Below is a small trained network, with its code and all its weights. Each question gives an input and a class and asks what happens when units are switched off, that is, made to give their printed mean instead of their output.

import numpy as np


def w(rows, s, z=0):
    codes = np.array(rows[::2]) - 128.0
    scale = np.full(codes.shape[1], s)
    scale[-1] = z or s
    return codes * scale


def norm(h):
    return h / np.sqrt((h * h).mean(-1, keepdims=True) + 1e-5)


def f(y):
    return np.maximum(y, 0)


def log_softmax(a):
    a = a - a.max(-1, keepdims=True)
    return a - np.log(np.exp(a).sum(-1, keepdims=True))


def net(x, mask):
    res = np.array(x, float).reshape(1, 5) / 4 @ E
    u = 0
    for l in range(2):
        y = f(norm(res) @ A[l][:, :-1].T + A[l][:, -1])
        res = res + np.where(mask[u : u + 12], y, B[l][:, -1]) @ B[l][:, :-1]
        u += 12
    return log_softmax(norm(res)[-1] @ U[:, :-1].T + U[:, -1])


A, B = {}, {}
E = w([
[196,54,133,44,70],'x0',
[126,201,60,36,190],'x1',
[22,110,78,116,77],'x2',
[156,76,75,143,197],'x3',
[221,201,3,197,36],'x4',
],0.0058)
A[0] = w([
[127,36,167,147,43,24],'L0N1',
[196,104,174,62,110,108],'L0N2',
[196,172,191,129,144,37],'L0N3',
[132,204,164,170,165,146],'L0N4',
[124,171,194,77,44,180],'L0N5',
[137,122,93,25,113,68],'L0N6',
[83,103,195,103,144,57],'L0N7',
[24,121,92,92,37,85],'L0N8',
[140,36,66,121,151,71],'L0N9',
[83,168,97,125,141,81],'L0N10',
[118,155,70,7,128,1],'L0N11',
[106,71,123,160,70,77],'L0N12',
],0.012,0.003)
B[0] = w([
[161,127,172,172,141,238],'L0N1',
[64,94,85,217,191,230],'L0N2',
[183,94,118,133,137,194],'L0N3',
[79,75,95,188,132,215],'L0N4',
[93,64,48,138,160,254],'L0N5',
[148,132,171,208,170,223],'L0N6',
[178,146,132,8,165,231],'L0N7',
[183,80,82,142,171,253],'L0N8',
[81,73,57,123,146,195],'L0N9',
[132,150,175,175,160,174],'L0N10',
[190,132,187,194,142,232],'L0N11',
[180,152,208,172,118,201],'L0N12',
],0.011,0.0051)
A[1] = w([
[191,167,157,106,159,80],'L1N1',
[166,155,79,119,79,43],'L1N2',
[231,214,67,153,7,56],'L1N3',
[117,96,65,88,106,109],'L1N4',
[176,203,81,137,115,190],'L1N5',
[164,114,62,121,138,175],'L1N6',
[105,169,133,169,165,253],'L1N7',
[25,180,147,160,139,59],'L1N8',
[173,91,110,174,202,96],'L1N9',
[136,139,76,171,59,218],'L1N10',
[131,79,36,141,116,78],'L1N11',
[171,214,119,129,161,52],'L1N12',
],0.014,0.0022)
B[1] = w([
[175,103,130,125,98,142],'L1N1',
[195,132,126,59,184,136],'L1N2',
[163,135,147,47,189,159],'L1N3',
[114,178,70,121,123,135],'L1N4',
[132,98,181,102,220,150],'L1N5',
[123,81,62,118,124,169],'L1N6',
[198,46,66,158,63,172],'L1N7',
[117,15,126,173,182,138],'L1N8',
[125,204,97,84,3,252],'L1N9',
[129,97,174,45,189,163],'L1N10',
[11,166,74,49,175,174],'L1N11',
[255,152,229,221,88,141],'L1N12',
],0.0087,0.017)
U = w([
[161,137,186,31,253,172],'0',
[150,108,85,108,94,216],'1',
[126,56,91,175,151,135],'2',
[203,128,184,182,119,178],'3',
[90,117,69,86,123,143],'4',
[107,191,130,99,67,55],'5',
[75,220,179,97,84,6],'6',
[67,211,165,105,95,2],'7',
],0.016,0.0071)

Each question gives the input, the list of numbers given to net, and the class t.
The units are the neurons (one row each of A and B). Each row of codes is followed by its name. A weight is (code - 128) times the scale printed after its matrix; where a second scale follows, it is the last column's (A, B and U).
mask holds one flag per neuron, layer by layer. A switched-off neuron (its flag False) gives its mean, the last column of its row in B, instead of its output. The means were averaged over made-up inputs and are rounded, as every weight is.
A unit's drop is (log p(t) with every unit on - log p(t) with that unit switched off) / (log p(t) with every unit on - log p(t) with every unit switched off).
The circuit of an input: a set's keep is (log p(t) with only the set's units on - log p(t) with every unit switched off) / (log p(t) with every unit on - log p(t) with every unit switched off). Starting from the 12 units with the biggest drops (on a tie, the unit counted first), units are removed one at a time, each time the one whose removal leaves the highest keep (on an exact tie, the one counted first), for as long as the keep stays at least 0.8.
circuit, biggest first: the units of the circuit, biggest drop first
k most important neurons: the k neurons with the biggest drops, biggest first
k most important neurons of layer l: the k neurons of layer l with the biggest drops, biggest first
input [3,5,3,1,0], class 3: circuit, biggest first	L0N11
input [6,-7,3,5,-7], class 0: 4 most important neurons	L0N7, L1N7, L0N4, L0N11
input [-2,-3,-5,2,-1], class 1: 2 most important neurons	L0N5, L0N9
input [-8,7,2,-5,1], class 2: 2 most important neurons	L0N4, L1N8
input [7,-3,4,0,0], class 2: 2 most important neurons	L0N1, L0N2
input [6,2,0,-8,7], class 4: 2 most important neurons	L0N5, L0N2
input [7,6,0,5,-2], class 2: 4 most important neurons	L0N9, L0N2, L0N6, L0N11
input [2,7,2,2,8], class 0: circuit, biggest first	L1N3, L1N5
input [4,-7,-1,2,6], class 3: circuit, biggest first	L0N1, L0N12
input [-3,-5,-3,-8,2], class 4: 2 most important neurons of layer 0	L0N5, L0N11
input [3,7,5,-2,6], class 3: circuit, biggest first	L0N11, L1N12
input [-7,-2,-3,-3,4], class 2: 3 most important neurons of layer 0	L0N4, L0N8, L0N5
input [4,2,0,-7,-4], class 4: 2 most important neurons of layer 0	L0N5, L0N7
input [6,3,-5,7,-2], class 4: 2 most important neurons of layer 1	L1N9, L1N11
input [8,5,3,-8,-5], class 2: 3 most important neurons	L0N5, L0N6, L0N2
input [3,-7,-6,-2,7], class 0: circuit, biggest first	L1N3, L0N6, L1N10, L1N7
input [5,-3,6,-5,-8], class 0: circuit, biggest first	L0N7
input [1,-8,1,-1,5], class 3: 3 most important neurons of layer 0	L0N1, L0N12, L0N7
input [-8,-6,-7,-8,7], class 2: 2 most important neurons of layer 1	L1N9, L1N7
input [-3,-2,-2,-7,4], class 4: 2 most important neurons of layer 0	L0N5, L0N4
input [-5,5,-1,1,-1], class 2: circuit, biggest first	L0N4
